Here is a tiny trained network, its code and every weight. The questions are about switching its units off for an input and a class, where a switched-off unit gives its printed mean instead of its output.

import numpy as np


def w(rows, s, z=0):
    codes = np.array(rows[::2]) - 128.0
    scale = np.full(codes.shape[1], s)
    scale[-1] = z or s
    return codes * scale


def f(y):
    return y / 2 * (1 + np.tanh(0.7978845608 * (y + 0.044715 * y**3)))


def log_softmax(a):
    a = a - a.max(-1, keepdims=True)
    return a - np.log(np.exp(a).sum(-1, keepdims=True))


def net(x, mask):
    res = np.array(x, float).reshape(1, 6) / 4 @ E
    y = f(res @ A[0][:, :-1].T + A[0][:, -1])
    res = res + np.where(mask, y, B[0][:, -1]) @ B[0][:, :-1]
    return log_softmax(res[-1] @ U[:, :-1].T + U[:, -1])


A, B = {}, {}
E = w([
[128,130,128],'x0',
[224,209,71],'x1',
[124,131,128],'x2',
[133,124,126],'x3',
[15,232,219],'x4',
[37,147,1],'x5',
],0.0068)
A[0] = w([
[152,108,176,101],'neuron 0',
[103,124,137,203],'neuron 1',
[158,164,115,89],'neuron 2',
[202,150,176,4],'neuron 3',
[66,7,127,140],'neuron 4',
[105,134,95,1],'neuron 5',
[124,156,177,168],'neuron 6',
[96,163,193,201],'neuron 7',
[153,187,101,61],'neuron 8',
[122,36,103,130],'neuron 9',
[94,95,142,73],'neuron 10',
[85,77,163,61],'neuron 11',
[124,163,95,40],'neuron 12',
[157,137,103,140],'neuron 13',
[145,182,113,98],'neuron 14',
[160,172,101,46],'neuron 15',
[66,193,119,242],'neuron 16',
[92,133,162,237],'neuron 17',
[109,149,84,48],'neuron 18',
[149,122,166,22],'neuron 19',
[173,89,138,176],'neuron 20',
[78,188,71,116],'neuron 21',
[77,87,83,57],'neuron 22',
[140,142,133,38],'neuron 23',
[165,106,124,165],'neuron 24',
[146,162,111,121],'neuron 25',
[156,134,101,119],'neuron 26',
[93,117,87,44],'neuron 27',
[125,121,133,3],'neuron 28',
[132,84,116,222],'neuron 29',
[171,134,185,63],'neuron 30',
[169,109,104,220],'neuron 31',
[133,127,119,58],'neuron 32',
[107,149,92,108],'neuron 33',
[125,145,174,139],'neuron 34',
],0.019,0.0042)
B[0] = w([
[120,13,64,171],'neuron 0',
[159,181,127,165],'neuron 1',
[175,102,178,153],'neuron 2',
[60,55,137,186],'neuron 3',
[211,171,213,243],'neuron 4',
[96,2,170,139],'neuron 5',
[132,177,62,188],'neuron 6',
[211,103,76,232],'neuron 7',
[155,118,186,167],'neuron 8',
[160,176,71,212],'neuron 9',
[157,116,195,152],'neuron 10',
[161,120,163,177],'neuron 11',
[103,48,197,148],'neuron 12',
[161,163,158,164],'neuron 13',
[169,130,155,161],'neuron 14',
[129,143,230,159],'neuron 15',
[193,145,80,254],'neuron 16',
[159,165,102,203],'neuron 17',
[121,29,163,160],'neuron 18',
[123,53,142,143],'neuron 19',
[178,137,93,196],'neuron 20',
[137,104,95,226],'neuron 21',
[169,29,160,185],'neuron 22',
[107,64,188,119],'neuron 23',
[132,160,112,178],'neuron 24',
[208,137,192,153],'neuron 25',
[140,176,156,160],'neuron 26',
[120,14,103,162],'neuron 27',
[102,70,182,113],'neuron 28',
[168,197,62,186],'neuron 29',
[84,40,81,181],'neuron 30',
[136,162,85,206],'neuron 31',
[77,152,164,120],'neuron 32',
[146,77,117,165],'neuron 33',
[202,102,101,172],'neuron 34',
],0.0063,0.0097)
U = w([
[154,122,102,241],'0',
[127,8,120,91],'1',
[149,130,100,233],'2',
[171,154,51,4],'3',
[179,125,240,86],'4',
[131,134,103,254],'5',
[13,205,91,71],'6',
[6,112,160,31],'7',
],0.011,0.0071)

Each question gives the input, the list of numbers given to net, and the class t.
The units are the neurons (one row each of A and B). Each row of codes is followed by its name. A weight is (code - 128) times the scale printed after its matrix; where a second scale follows, it is the last column's (A, B and U).
mask holds one flag per neuron, in row order. A switched-off neuron (its flag False) gives its mean, the last column of its row in B, instead of its output. The means were averaged over made-up inputs and are rounded, as every weight is.
A unit's drop is (log p(t) with every unit on - log p(t) with that unit switched off) / (log p(t) with every unit on - log p(t) with every unit switched off).
The circuit of an input: a set's keep is (log p(t) with only the set's units on - log p(t) with every unit switched off) / (log p(t) with every unit on - log p(t) with every unit switched off). Starting from the 12 units with the biggest drops (on a tie, the unit counted first), units are removed one at a time, each time the one whose removal leaves the highest keep (on an exact tie, the one counted first), for as long as the keep stays at least 0.8.
circuit, biggest first: the units of the circuit, biggest drop first
most important unit: the unit with the biggest drop
top k neurons: the k neurons with the biggest drops, biggest first
drop when u is switched off: that unit's drop, to one decimal
input [2,4,0,1,-7,-8], class 1: circuit, biggest first => neuron 3
input [6,-4,0,6,-4,7], class 1: top 4 neurons => neuron 22; neuron 27; neuron 5; neuron 18
input [-3,-3,-1,-7,-7,-5], class 3: circuit, biggest first => neuron 9; neuron 29
input [-7,4,3,6,-3,-7], class 1: circuit, biggest first => neuron 3; neuron 30
input [-6,-4,0,3,7,-3], class 3: circuit, biggest first => neuron 7; neuron 6; neuron 17
input [-4,-3,-4,3,-7,-5], class 3: top 4 neurons => neuron 9; neuron 29; neuron 20; neuron 31
input [3,-4,3,-4,7,5], class 3: circuit, biggest first => neuron 16; neuron 7
input [-6,-5,7,-5,7,-7], class 0: circuit, biggest first => neuron 6; neuron 7
input [3,-3,-3,0,7,0], class 3: top 2 neurons => neuron 7; neuron 16
input [1,0,1,-4,-4,-7], class 1: circuit, biggest first => neuron 3; neuron 0
input [2,2,-3,0,7,-6], class 3: circuit, biggest first => neuron 6; neuron 7
input [-6,1,1,1,7,-3], class 3: circuit, biggest first => neuron 7; neuron 6; neuron 16
input [5,-8,6,6,-7,3], class 4: top 2 neurons => neuron 4; neuron 22
input [-6,-7,3,-4,0,0], class 4: most important unit => neuron 4
input [6,-7,4,-5,4,1], class 4: top 3 neurons => neuron 4; neuron 10; neuron 11
input [2,-6,-1,1,2,-1], class 4: drop when neuron 12 is switched off => -0.1
input [0,2,-3,-2,0,4], class 1: drop when neuron 18 is switched off => 0.2
input [1,2,2,4,5,-8], class 1: drop when neuron 30 is switched off => 0.1
input [3,6,-5,3,-3,1], class 4: drop when neuron 17 is switched off => 0.0
input [-1,6,2,-6,-3,1], class 4: most important unit => neuron 15
